Known rows:
-1  12  10  -16  -7  -7  3  -7  3  -1  16  -17  -2  5  -21  -2  -17  -6  -7  14  9  5  11  4  -10  2  -1  4  11  0  -1  0  -2  -16  -9  -3  21  11  -14  -4  8 : q512
3  11  0  -20  -9  -13  -3  6  11  -3  15  -12  -1  8  -7  5  -9  -3  -4  6  7  2  15  -10  -11  3  2  5  10  0  -1  -1  9  -14  -7  -11  22  9  -14  -1  13 : q604
-1  0  1  -30  -13  -7  2  -5  -2  1  14  -7  -4  -2  -12  -4  -20  -3  -6  11  8  4  11  1  -5  2  -3  1  13  -7  -3  -3  1  -14  -6  0  22  12  -7  -6  17 : q54
-6  13  4  -9  -9  -7  5  5  -5  -8  7  0  -6  -6  -1  -2  -6  -5  -16  6  29  5  11  11  -8  4  -1  -1  15  -9  -5  5  -16  -24  -11  3  15  12  -4  -10  12 : q487
2  -3  3  -9  -5  -21  -12  -2  10  1  21  -14  3  1  -10  9  -23  -3  -5  7  13  2  12  -8  -10  0  3  5  10  -2  4  -3  10  -15  -11  4  13  16  -12  -3  5 : q52
-6  17  5  2  -12  -6  3  3  -8  -7  8  -3  -6  -5  -3  0  -2  -6  -17  1  27  5  10  14  -10  6  0  -6  17  -13  -4  3  -21  -25  -10  3  15  13  -2  -11  8 : q2
0  21  5  -18  0  2  13  2  9  0  12  -18  1  3  -16  -6  -12  -3  -7  13  7  3  13  5  -11  3  -7  2  9  0  0  0  -16  -15  -3  -6  23  10  -18  -3  12 : q151
-5  11  12  -14  -3  -2  6  -5  -3  -4  12  -12  -1  4  -14  1  -5  -7  -11  9  18  4  10  9  -12  0  -3  0  18  -8  -3  2  -10  -21  -9  0  22  13  -7  -4  14 : q732
6  6  1  0  -6  -14  -12  4  19  -7  19  -20  -7  6  13  15  -11  0  -2  -1  7  0  12  -10  -2  2  -7  5  4  -2  3  3  11  -12  8  -4  18  18  -14  2  16 : q876
5  7  -1  -10  -7  -20  -10  8  15  -3  17  -12  1  6  0  13  -8  -1  -3  2  9  1  16  -12  -10  4  1  5  9  -1  2  -1  10  -14  -2  -7  19  12  -11  0  12 : q541
0  8  5  -18  -4  -16  -4  -1  9  -1  16  -13  3  4  -16  3  -19  -4  -7  13  10  3  12  -6  -11  1  3  4  12  1  1  -2  8  -14  -13  -1  17  11  -13  -4  7 : q564
-2  17  12  -2  -13  -3  5  -10  -2  0  16  -19  -3  6  -27  3  -3  -7  -8  9  6  5  11  9  -12  8  -2  -4  14  -6  0  -2  -16  -17  -11  -4  21  12  -10  -5  4 : q536
1  -3  4  -11  1  -21  -9  4  10  -4  17  -9  7  -1  7  10  -12  -1  -9  2  20  0  12  -6  -9  -4  -1  5  14  -8  3  2  7  -18  -5  7  15  18  -7  -3  14 : q361
5  11  3  0  5  -8  -4  5  22  -2  18  -27  1  0  12  7  -15  2  -3  2  8  0  12  -3  -3  -2  -13  5  4  -1  8  2  -1  -11  9  0  14  18  -19  0  14 : q818
-2  -4  8  -22  -7  -17  -2  4  3  3  16  -13  4  5  -14  6  -12  -7  -5  15  13  6  14  0  -7  -1  1  13  8  -2  0  1  5  -18  -14  -2  12  18  -21  -2  -2 : q297
0  18  3  -22  2  -5  10  5  13  1  11  -19  4  3  -13  -5  -16  -2  -7  12  7  3  14  0  -12  3  -5  2  11  1  2  0  -9  -14  -6  -5  20  8  -20  -2  11 : q561
0  22  5  -10  -13  -2  7  0  4  -4  13  -16  -6  10  -16  6  0  -6  -4  8  4  4  13  2  -12  7  -4  -3  12  -2  -4  0  -10  -16  -3  -12  25  9  -13  -1  12 : q436
-3  0  9  -11  -2  -11  -1  -3  1  -4  15  -11  1  1  -7  5  -12  -5  -10  7  19  3  10  4  -10  -2  -1  4  16  -9  0  1  -1  -21  -10  6  18  17  -7  -3  12 : q539
-6  13  3  -7  -7  -5  4  3  -6  -8  8  -3  -7  -6  -3  -2  -3  -6  -16  6  28  6  11  11  -8  2  2  -3  16  -10  -6  5  -18  -25  -10  4  16  12  -4  -10  12 : q787
0  3  5  -26  -4  -22  -9  5  3  -1  12  -10  2  -1  -10  4  -21  -3  -6  12  10  3  10  -3  -10  4  1  2  16  -5  -1  0  7  -15  -12  2  13  12  -12  -7  13 : q70
2  11  2  -17  -3  -16  -2  9  16  0  15  -12  6  4  -5  7  -7  0  -6  5  8  1  15  -8  -12  2  0  2  11  1  3  0  5  -13  -5  -6  21  11  -13  -4  11 : q619

Facts:
q684 | δ q564 | κ b | μ q21 | α q533
q677 | κ d | α q178
q308 | κ a | μ q283 | α q178
q297 | δ q246 | κ a | μ q943 | α q406
q54 | δ q103 | κ c | α q598
q372 | δ q919 | κ c | μ q441 | α q533
q428 | κ d | μ q230 | α q319
q382 | δ q300 | κ b | α q277
q818 | κ a | μ q429 | α q644
q903 | κ a | μ q325 | α q380
q833 | δ q853 q297 | κ d | μ q853 | α q406
q218 | δ q364 | κ a | μ q487 | α q533
q441 | κ c | μ q919 | α q533
q645 | κ c | μ q297 | α q406
q396 | κ a | μ q910 | α q489
q387 | κ a | μ q489 | α q178
q277 | μ q59 | α q98
q644 | μ q677 | α q178
q200 | δ q389 | κ a | μ q25 | α q319
q604 | κ a | μ q57 | α q489
q890 | δ q363 | κ d | μ q254 | α q489
q770 | κ b | μ q596 | α q361
q906 | κ a | μ q641 | α q732
q429 | δ q561 | κ c | α q644
q648 | δ q496 | κ a | μ q496 | α q598
q712 | κ b | μ q939 | α q893
q641 | κ d | μ q381 | α q732
q366 | κ c | μ q806 | α q535
q925 | κ b | μ q704 | α q539
q847 | κ a | μ q614 | α q98
q670 | κ d | μ q736 | α q489
q334 | κ b | μ q644 | α q178
q962 | δ q925 | κ a | μ q792 | α q539
q6 | δ q556 | κ a | μ q56 | α q893
q421 | κ a | μ q382 | α q277
q45 | δ q704 | κ a | μ q771 | α q539
q439 | κ d | α q406
q616 | κ c | μ q818 | α q644
q949 | μ q432 | α q380
q938 | κ a | μ q556 | α q893
q432 | κ a | μ q903 | α q380
q52 | κ a | μ q449 | α q539
q56 | κ b | μ q307 | α q893
q489 | μ q31 | α q178
q283 | κ b | μ q979 | α q178
q556 | κ c | μ q249 | α q893
q389 | κ a | μ q975 | α q319
q319 | α q539
q164 | μ q4 | α q98
q31 | δ q979 | κ b | μ q619 | α q178
q715 | δ q903 | κ a | μ q949 | α q380
q535 | μ q944 | α q603
q611 | κ a | μ q200 | α q319
q557 | κ d | α q164
q57 | κ a | μ q541 | α q489
q541 | κ a | μ q396 | α q489
q742 | κ b | μ q598 | α q380
q103 | δ q496 | κ a | μ q838 | α q598
q307 | δ q479 | κ a | μ q143 | α q893
q868 | κ b | μ q10 | α q539
q361 | α q380
q474 | κ c | μ q833 | α q406
q143 | δ q249 | κ d | μ q595 | α q893
q7 | κ b | μ q363 | α q489
q140 | δ q382 | κ a | μ q421 | α q277
q70 | κ c | μ q20 | α q535
q21 | κ c | μ q564 | α q533
q512 | κ a | μ q901 | α q732
q732 | μ q715 | α q380
q942 | κ a | μ q312 | α q644
q59 | κ a | α q98
q957 | δ q938 q712 | κ d | α q893
q249 | κ b | μ q712 | α q893
q806 | κ c | α q535
q893 | μ q334 | α q178
q692 | κ a | μ q366 | α q535
q10 | δ q822 | κ b | μ q52 | α q539
q724 | κ a | α q489
q300 | κ a | μ q140 | α q277
q838 | δ q496 | κ a | μ q648 | α q598
q781 | κ a | μ q967 | α q319
q736 | δ q7 | κ a | μ q604 | α q489
q564 | κ a | μ q372 | α q533
q979 | δ q619 | κ a | μ q387 | α q178
q598 | μ q732 | α q380
q230 | δ q611 | κ b | α q319
q254 | δ q890 | κ c | μ q872 | α q489
q637 | κ a | μ q408 | α q178
q822 | κ a | μ q45 | α q539
q561 | κ a | μ q989 | α q644
q436 | κ a | μ q670 | α q489
q901 | δ q381 | κ a | α q732
q449 | κ b | μ q822 | α q539
q76 | κ a | μ q319 | α q539
q2 | δ q663 | κ b | μ q537 | α q949
q787 | κ b | μ q239 | α q535
q536 | κ a | μ q725 | α q239
q704 | δ q792 | κ a | μ q406 | α q539
q811 | κ a | μ q536 | α q239
q725 | κ a | α q239
q660 | κ b | μ q557 | α q164
q593 | κ b | μ q70 | α q535
q479 | κ c | μ q938 | α q893
q471 | δ q230 q611 q25 | κ b | μ q611 | α q319
q943 | κ a | μ q527 | α q406
q4 | δ q847 | κ a | μ q847 | α q98
q619 | κ a | μ q637 | α q178
q505 | κ b | μ q428 | α q319
q298 | κ c | μ q942 | α q644
q496 | κ c | μ q54 | α q598
q663 | κ a | μ q2 | α q949
q792 | δ q771 q822 | κ a | μ q925 | α q539
q408 | κ a | μ q893 | α q178
q363 | κ b | μ q436 | α q489
q872 | κ d | μ q724 | α q489
q537 | δ q2 | κ b | α q949
q876 | δ q396 | κ a | μ q890 | α q489
q944 | κ b | μ q721 | α q603
q654 | δ q70 | κ a | μ q58 | α q535
q239 | μ q593 | α q535
q244 | κ d | μ q616 | α q644
q853 | δ q246 | κ a | μ q645 | α q406
q406 | μ q868 | α q539
q207 | κ a | μ q244 | α q644
q527 | κ c | μ q439 | α q406
q989 | κ a | μ q934 | α q644
q290 | δ q611 q25 | κ a | μ q471 | α q319
q934 | κ a | μ q207 | α q644
q595 | κ a | μ q479 | α q893
q614 | κ b | μ q277 | α q98
q919 | κ d | α q533
q20 | δ q692 | κ a | μ q692 | α q535
q596 | δ q770 | κ b | α q361
q910 | κ b | μ q876 | α q489
q939 | δ q307 | κ a | μ q957 | α q893
q246 | δ q527 | κ a | μ q474 | α q406
q581 | δ q505 | κ a | μ q389 | α q319
q451 | κ a | μ q770 | α q361
q25 | κ a | μ q781 | α q319
q721 | κ d | α q603
q381 | κ a | μ q512 | α q732
q58 | δ q692 | κ d | μ q787 | α q535
q151 | κ a | μ q561 | α q644
q487 | κ b | μ q684 | α q533
q364 | κ d | μ q218 | α q533
q312 | δ q616 | κ a | μ q151 | α q644
q975 | δ q290 | κ a | μ q505 | α q319
q967 | κ b | μ q581 | α q319
q325 | κ c | μ q361 | α q380
q771 | κ b | μ q76 | α q539

Rows:
No name comes twice in this set of rows, the named rows included.
1  12  2  -21  -11  -7  3  2  7  -3  14  -11  -4  9  -10  4  -8  -4  -4  10  7  3  15  -4  -9  3  -1  6  10  1  -3  0  1  -14  -3  -12  24  9  -13  0  14 : q736
-1  10  3  -9  -17  6  7  -13  -1  0  19  -14  -6  4  -27  -4  -14  -6  -7  7  8  5  11  4  -8  1  -5  -2  13  -4  -2  -5  -7  -15  -5  -4  28  11  -7  -3  10 : q648
-4  16  6  -21  -9  -6  9  2  3  -2  9  2  -2  2  -5  1  11  -4  -16  8  19  2  12  6  -8  -2  -2  -4  11  -1  -2  8  -12  -17  4  -3  30  12  -6  -9  15 : q143
0  24  6  -12  -5  6  15  -1  7  0  13  -20  1  4  -17  -5  -3  -4  -6  9  5  3  13  9  -11  5  -9  -1  11  -3  0  0  -23  -16  -2  -8  24  11  -18  -2  10 : q312
2  11  4  -18  -5  -19  -4  6  16  2  14  -7  7  4  -10  10  4  0  -9  6  7  1  13  -6  -10  -2  1  -2  10  4  5  1  7  -10  -2  -4  25  12  -11  -7  11 : q938
-7  2  9  -17  -10  -3  8  1  -8  -3  12  -6  -3  4  -10  2  0  -9  -12  11  24  7  12  13  -7  1  -3  8  10  -9  -4  5  -15  -24  -11  0  17  19  -12  -4  2 : q833
-1  17  6  6  -17  5  3  -13  -3  0  19  -19  -4  5  -31  0  -3  -6  -7  2  6  4  10  8  -11  7  -4  -9  19  -10  0  -7  -18  -15  -8  -5  27  12  -4  -5  5 : q103
0  20  6  -21  -8  -5  7  0  7  -1  13  -14  0  6  -16  -1  -4  -4  -7  10  6  3  13  2  -10  3  -4  1  9  1  -1  1  -7  -14  -1  -9  26  10  -14  -4  13 : q387
0  8  7  -20  -7  -8  1  -6  2  0  16  -12  -2  4  -17  -2  -18  -5  -6  13  11  5  12  0  -9  1  1  7  9  0  -1  -2  1  -15  -10  -2  21  12  -12  -3  8 : q901
0  27  7  -4  -4  7  12  1  6  0  12  -22  1  4  -20  -3  3  -4  -7  6  5  2  12  11  -14  9  -9  -5  13  -6  1  -2  -28  -16  -2  -9  23  10  -15  -3  6 : q942
-1  6  -2  -8  -3  -23  -10  19  14  -6  9  6  3  -9  23  13  8  2  -17  -3  28  0  12  -4  -4  -3  2  -4  11  -5  4  8  -3  -19  2  6  16  16  -2  -14  16 : q249
2  -1  9  7  0  -16  -13  -7  12  -4  23  -27  -7  3  7  12  -31  -2  -4  2  12  4  6  -7  2  -3  -9  7  4  0  6  3  14  -14  3  9  10  23  -15  0  11 : q76
2  4  5  -15  -3  -19  -8  2  11  0  17  -13  5  3  -13  5  -21  -3  -7  10  10  3  13  -7  -11  0  2  4  12  0  3  -2  9  -15  -13  1  16  12  -13  -4  7 : q903
-1  24  8  -10  -8  0  8  -1  6  -1  12  -15  -2  7  -21  1  3  -4  -7  8  5  4  12  5  -11  5  -4  -3  11  -1  -1  0  -15  -15  -1  -10  26  10  -13  -4  10 : q979

The same things again, as new rows of numbers:
Known rows:
-6  -15  -1  -16  -4  11  -5  -2  2  9  -16  10  6 : q436
4  16  15  16  -22  -12  13  20  15  8  0  19  -16 : q408
6  9  13  8  -24  -5  9  15  13  14  -5  18  -17 : q637
-4  42  -1  20  -30  1  35  20  9  1  -3  10  -15 : q806
-7  11  7  10  -20  -39  6  24  2  19  -5  12  -26 : q449
3  1  3  -3  -28  0  5  4  3  22  -12  14  -21 : q59
-7  6  -9  -5  -7  1  7  10  -5  10  -11  15  -15 : q98
-18  -9  -26  -19  7  12  2  0  -17  2  -11  10  3 : q164
8  -6  -30  17  -35  -2  -23  9  4  27  -27  18  2 : q25
-29  -10  2  -16  -18  12  -18  5  -36  -10  -22  21  5 : q792
-15  -5  9  -11  -32  11  -19  10  -29  6  -25  22  -11 : q704
-10  -16  -12  -19  -2  -17  -10  3  -18  22  -16  1  -2 : q925
-5  7  -9  -6  -15  3  -5  2  -4  27  -23  21  -21 : q406
-1  16  -8  1  -21  13  -1  -14  -4  19  -30  22  -16 : q645
9  -5  8  -8  -15  8  -1  5  6  23  -15  10  -5 : q561
-11  -24  -7  -26  16  -10  -9  9  -10  6  -10  -3  16 : q7
-5  -28  -20  -25  3  -13  -5  7  -23  6  -5  -5  -8 : q770
4  5  18  9  -11  -32  7  35  12  18  -3  8  -13 : q249
-19  -16  -16  -18  -6  8  2  -12  -11  1  -10  9  1 : q140
-8  20  8  29  -13  -52  12  28  -3  14  3  13  -15 : q505
-27  2  -28  -25  -7  21  12  -5  -8  6  -18  4  2 : q58

Rows:
No name comes twice in this set of rows, the named rows included.
-11  6  -23  -5  -2  19  -4  -23  -17  2  -24  17  6 : q474
-4  -7  10  -15  -17  -18  -3  17  14  22  -15  6  -23 : q31
-5  25  26  28  -35  -10  3  37  -26  -2  -2  26  -14 : q822
-13  -3  -7  -6  -18  -2  -7  -14  -7  20  -21  20  -9 : q200
9  14  19  17  -16  -9  13  22  16  13  0  17  -9 : q396
3  11  20  14  -6  -35  11  38  12  12  4  6  -11 : q712
-10  -24  -6  -26  12  -9  -10  10  -8  10  -12  -2  12 : q363
-1  21  10  18  -10  -14  17  31  15  4  1  22  -17 : q893
0  15  7  14  -27  -13  7  9  5  20  -7  21  -22 : q52
-18  0  22  -7  -36  -24  -14  32  -14  10  -24  20  -31 : q10
-3  12  5  12  -28  -11  0  2  1  28  -14  23  -20 : q943
14  33  12  26  -11  3  22  19  15  -4  -4  21  -10 : q616
16  26  11  16  -15  11  14  13  15  8  -16  18  -13 : q556
-28  -23  -20  -22  -9  6  6  -20  -1  -12  -2  13  -17 : q838

